Here is a tiny trained network, its code and every weight. The questions are about switching its units off for an input and a class, where a switched-off unit gives its printed mean instead of its output.

import numpy as np


def w(rows, s, z=0):
    codes = np.array(rows[::2]) - 128.0
    scale = np.full(codes.shape[1], s)
    scale[-1] = z or s
    return codes * scale


def norm(h):
    return h / np.sqrt((h * h).mean(-1, keepdims=True) + 1e-5)


def f(y):
    return y / 2 * (1 + np.tanh(0.7978845608 * (y + 0.044715 * y**3)))


def log_softmax(a):
    a = a - a.max(-1, keepdims=True)
    return a - np.log(np.exp(a).sum(-1, keepdims=True))


def net(x, mask):
    res = np.array(x, float).reshape(1, 3) / 4 @ E
    u = 0
    for l in range(3):
        y = f(norm(res) @ A[l][:, :-1].T + A[l][:, -1])
        res = res + np.where(mask[u : u + 9], y, B[l][:, -1]) @ B[l][:, :-1]
        u += 9
    return log_softmax(norm(res)[-1] @ U[:, :-1].T + U[:, -1])


A, B = {}, {}
E = w([
[95,235,102,255,82],'x0',
[114,224,189,38,130],'x1',
[205,150,28,81,15],'x2',
],0.0094)
A[0] = w([
[105,240,14,166,64,130],'0.n0',
[50,160,129,168,188,74],'0.n1',
[47,92,139,228,175,66],'0.n2',
[116,174,128,243,164,3],'0.n3',
[180,178,163,132,114,33],'0.n4',
[211,68,145,254,145,16],'0.n5',
[115,65,43,150,168,56],'0.n6',
[131,39,140,218,61,42],'0.n7',
[145,203,169,103,156,84],'0.n8',
],0.0081,0.0044)
B[0] = w([
[52,93,164,116,84,254],'0.n0',
[138,122,199,125,83,165],'0.n1',
[141,146,161,112,150,202],'0.n2',
[87,84,116,124,31,167],'0.n3',
[184,109,35,211,181,114],'0.n4',
[129,125,105,107,168,168],'0.n5',
[57,198,65,96,157,150],'0.n6',
[77,114,68,84,235,164],'0.n7',
[102,104,90,136,254,149],'0.n8',
],0.0086,0.0052)
A[1] = w([
[122,237,157,77,115,32],'1.n0',
[127,195,106,208,104,126],'1.n1',
[207,150,184,145,108,127],'1.n2',
[127,139,132,129,140,107],'1.n3',
[142,33,123,44,106,8],'1.n4',
[104,100,125,59,140,254],'1.n5',
[90,166,175,77,118,166],'1.n6',
[163,52,72,246,140,206],'1.n7',
[149,141,117,160,132,17],'1.n8',
],0.012,0.005)
B[1] = w([
[105,151,84,58,204,156],'1.n0',
[16,72,145,55,107,163],'1.n1',
[60,76,81,161,147,129],'1.n2',
[135,148,120,121,92,123],'1.n3',
[46,72,163,124,119,191],'1.n4',
[86,107,87,196,107,254],'1.n5',
[80,104,14,172,171,204],'1.n6',
[77,254,129,36,198,183],'1.n7',
[144,73,161,30,136,110],'1.n8',
],0.008,0.0083)
A[2] = w([
[180,145,72,100,59,87],'2.n0',
[112,82,205,154,157,217],'2.n1',
[154,8,131,20,166,90],'2.n2',
[102,182,191,171,96,86],'2.n3',
[157,173,111,71,168,133],'2.n4',
[122,112,69,107,86,75],'2.n5',
[64,130,123,191,142,251],'2.n6',
[125,114,48,107,82,227],'2.n7',
[130,88,186,194,72,115],'2.n8',
],0.014,0.0027)
B[2] = w([
[163,136,198,29,255,153],'2.n0',
[196,184,190,54,100,189],'2.n1',
[68,202,85,167,33,211],'2.n2',
[145,81,124,67,85,151],'2.n3',
[65,101,93,251,192,139],'2.n4',
[234,151,188,137,186,176],'2.n5',
[218,85,102,134,110,250],'2.n6',
[139,105,214,151,170,213],'2.n7',
[90,177,52,142,250,147],'2.n8',
],0.0089,0.011)
U = w([
[29,91,134,98,3,195],'0',
[178,122,219,70,176,206],'1',
[38,138,38,139,216,171],'2',
[183,44,92,201,124,211],'3',
[158,172,96,172,94,8],'4',
[157,155,103,170,98,2],'5',
[155,167,89,158,96,6],'6',
[166,184,100,193,89,13],'7',
],0.021,0.0074)

Each question gives the input, the list of numbers given to net, and the class t.
The units are the neurons (one row each of A and B). Each row of codes is followed by its name. A weight is (code - 128) times the scale printed after its matrix; where a second scale follows, it is the last column's (A, B and U).
mask holds one flag per neuron, layer by layer. A switched-off neuron (its flag False) gives its mean, the last column of its row in B, instead of its output. The means were averaged over made-up inputs and are rounded, as every weight is.
A unit's drop is (log p(t) with every unit on - log p(t) with that unit switched off) / (log p(t) with every unit on - log p(t) with every unit switched off).
unit that matters most: the unit with the biggest drop
top k neurons: the k neurons with the biggest drops, biggest first
top k neurons in layer l: the k neurons of layer l with the biggest drops, biggest first
drop when u is switched off: that unit's drop, to one decimal
input [4,5,-7], class 1: unit that matters most : 2.n2
input [7,4,-8], class 1: top 3 neurons : 2.n2; 1.n5; 2.n1
input [-6,-7,-1], class 2: top 2 neurons : 1.n7; 0.n0
input [2,-2,-3], class 3: top 3 neurons : 2.n6; 0.n3; 0.n2
input [-6,1,5], class 0: top 2 neurons : 1.n4; 2.n2
input [-5,-7,7], class 1: top 3 neurons in layer 2 : 2.n0; 2.n5; 2.n7
input [5,2,-6], class 1: top 2 neurons in layer 2 : 2.n2; 2.n1
input [8,-7,-7], class 0: top 3 neurons : 0.n3; 2.n5; 1.n7
input [-6,-7,1], class 2: top 2 neurons : 1.n7; 0.n0
input [4,-4,-1], class 0: top 2 neurons : 0.n3; 1.n7
input [6,-6,-6], class 0: top 3 neurons in layer 0 : 0.n3; 0.n1; 0.n8
input [-5,-5,-4], class 0: top 2 neurons : 2.n2; 1.n6
input [-3,3,0], class 3: top 2 neurons : 1.n5; 1.n6
input [-2,5,3], class 2: unit that matters most : 1.n0
input [-7,7,7], class 0: top 2 neurons : 2.n2; 1.n4
input [7,7,-6], class 0: top 3 neurons in layer 2 : 2.n5; 2.n3; 2.n7
input [6,-1,7], class 1: top 2 neurons : 2.n0; 1.n5
input [7,1,-6], class 0: top 3 neurons in layer 2 : 2.n5; 2.n3; 2.n7
input [6,-7,3], class 2: top 2 neurons in layer 0 : 0.n7; 0.n5
input [-2,-7,2], class 2: top neuron in layer 1 : 1.n7
input [-1,4,-1], class 2: top 2 neurons in layer 0 : 0.n0; 0.n3
input [1,1,-2], class 3: drop when 1.n6 is switched off : 0.3
